Here is a tiny trained network, its code and every weight. The questions are about switching its units off for an input and a class, where a switched-off unit gives its printed mean instead of its output.

import numpy as np


def w(rows, s, z=0):
    codes = np.array(rows[::2]) - 128.0
    scale = np.full(codes.shape[1], s)
    scale[-1] = z or s
    return codes * scale


def f(y):
    return np.maximum(y, 0)


def log_softmax(a):
    a = a - a.max(-1, keepdims=True)
    return a - np.log(np.exp(a).sum(-1, keepdims=True))


def net(x, mask):
    res = np.array(x, float).reshape(1, 8) / 4 @ E
    y = f(res @ A[0][:, :-1].T + A[0][:, -1])
    res = res + np.where(mask, y, B[0][:, -1]) @ B[0][:, :-1]
    return log_softmax(res[-1] @ U[:, :-1].T + U[:, -1])


A, B = {}, {}
E = w([
[123,127,129],'x0',
[129,13,162],'x1',
[124,127,127],'x2',
[116,127,127],'x3',
[133,129,130],'x4',
[128,127,129],'x5',
[179,86,2],'x6',
[126,128,128],'x7',
],0.006)
A[0] = w([
[119,142,180,29],'n1',
[115,194,100,53],'n2',
[112,40,145,67],'n3',
[146,84,153,56],'n4',
[112,56,145,63],'n5',
[126,115,70,30],'n6',
[107,64,149,93],'n7',
[104,148,88,77],'n8',
[166,112,66,83],'n9',
[210,120,84,85],'n10',
[124,107,54,31],'n11',
[98,138,97,254],'n12',
[77,147,191,40],'n13',
[103,183,93,49],'n14',
[108,151,209,35],'n15',
[156,143,171,100],'n16',
[140,31,164,39],'n17',
[102,98,130,109],'n18',
[158,148,159,135],'n19',
[112,86,9,25],'n20',
[97,137,160,48],'n21',
[140,254,96,41],'n22',
[143,155,237,21],'n23',
],0.0095,0.0066)
B[0] = w([
[79,162,137,131],'n1',
[184,157,133,138],'n2',
[175,168,106,153],'n3',
[156,162,125,132],'n4',
[177,163,133,144],'n5',
[73,165,149,131],'n6',
[166,139,99,151],'n7',
[129,163,129,131],'n8',
[86,172,136,157],'n9',
[86,168,139,156],'n10',
[67,169,144,138],'n11',
[131,2,137,254],'n12',
[85,163,141,143],'n13',
[178,160,131,134],'n14',
[80,163,148,145],'n15',
[104,139,116,136],'n16',
[192,181,126,151],'n17',
[146,133,124,137],'n18',
[100,124,90,145],'n19',
[45,199,136,159],'n20',
[97,162,141,130],'n21',
[209,178,83,159],'n22',
[76,172,166,148],'n23',
],0.036,0.0066)
U = w([
[5,196,190,11],'0',
[253,213,93,4],'1',
[94,76,155,232],'2',
[96,84,140,228],'3',
[104,72,150,182],'4',
[101,74,154,138],'5',
],0.0058,0.004)

Each question gives the input, the list of numbers given to net, and the class t.
The units are the neurons (one row each of A and B). Each row of codes is followed by its name. A weight is (code - 128) times the scale printed after its matrix; where a second scale follows, it is the last column's (A, B and U).
mask holds one flag per neuron, in row order. A switched-off neuron (its flag False) gives its mean, the last column of its row in B, instead of its output. The means were averaged over made-up inputs and are rounded, as every weight is.
A unit's drop is (log p(t) with every unit on - log p(t) with that unit switched off) / (log p(t) with every unit on - log p(t) with every unit switched off).
The circuit of an input: a set's keep is (log p(t) with only the set's units on - log p(t) with every unit switched off) / (log p(t) with every unit on - log p(t) with every unit switched off). Starting from the 12 units with the biggest drops (on a tie, the unit counted first), units are removed one at a time, each time the one whose removal leaves the highest keep (on an exact tie, the one counted first), for as long as the keep stays at least 0.8.
units of the circuit, in order: the units of the circuit, biggest drop first
k most important neurons: the k neurons with the biggest drops, biggest first
drop when u is switched off: that unit's drop, to one decimal
input [0,0,4,2,-5,-2,6,2], class 0: units of the circuit, in order	[n20 n9]
input [7,-2,2,0,0,-6,-7,-1], class 0: 3 most important neurons	[n23 n15 n13]
input [-1,-8,-3,7,7,-8,6,0], class 1: units of the circuit, in order	[n22]
input [-2,7,-1,3,-4,4,6,-5], class 1: 3 most important neurons	[n17 n3 n5]
input [0,6,-6,-3,5,0,-6,3], class 0: units of the circuit, in order	[n23 n12]
input [3,-7,5,4,-7,5,5,4], class 1: 4 most important neurons	[n22 n2 n14 n8]
input [2,8,6,-4,0,-2,6,5], class 1: units of the circuit, in order	[n17 n3]
input [2,7,-4,2,-3,7,0,4], class 1: units of the circuit, in order	[n17 n3 n5]
input [-1,-6,-4,8,-6,-6,-4,-1], class 1: 2 most important neurons	[n22 n2]
input [-3,0,5,-8,6,-5,6,6], class 0: drop when n23 is switched off	-0.1
input [1,2,5,-7,-5,3,7,2], class 0: drop when n20 is switched off	0.4
input [-2,5,-4,7,0,1,-1,4], class 1: drop when n3 is switched off	0.3
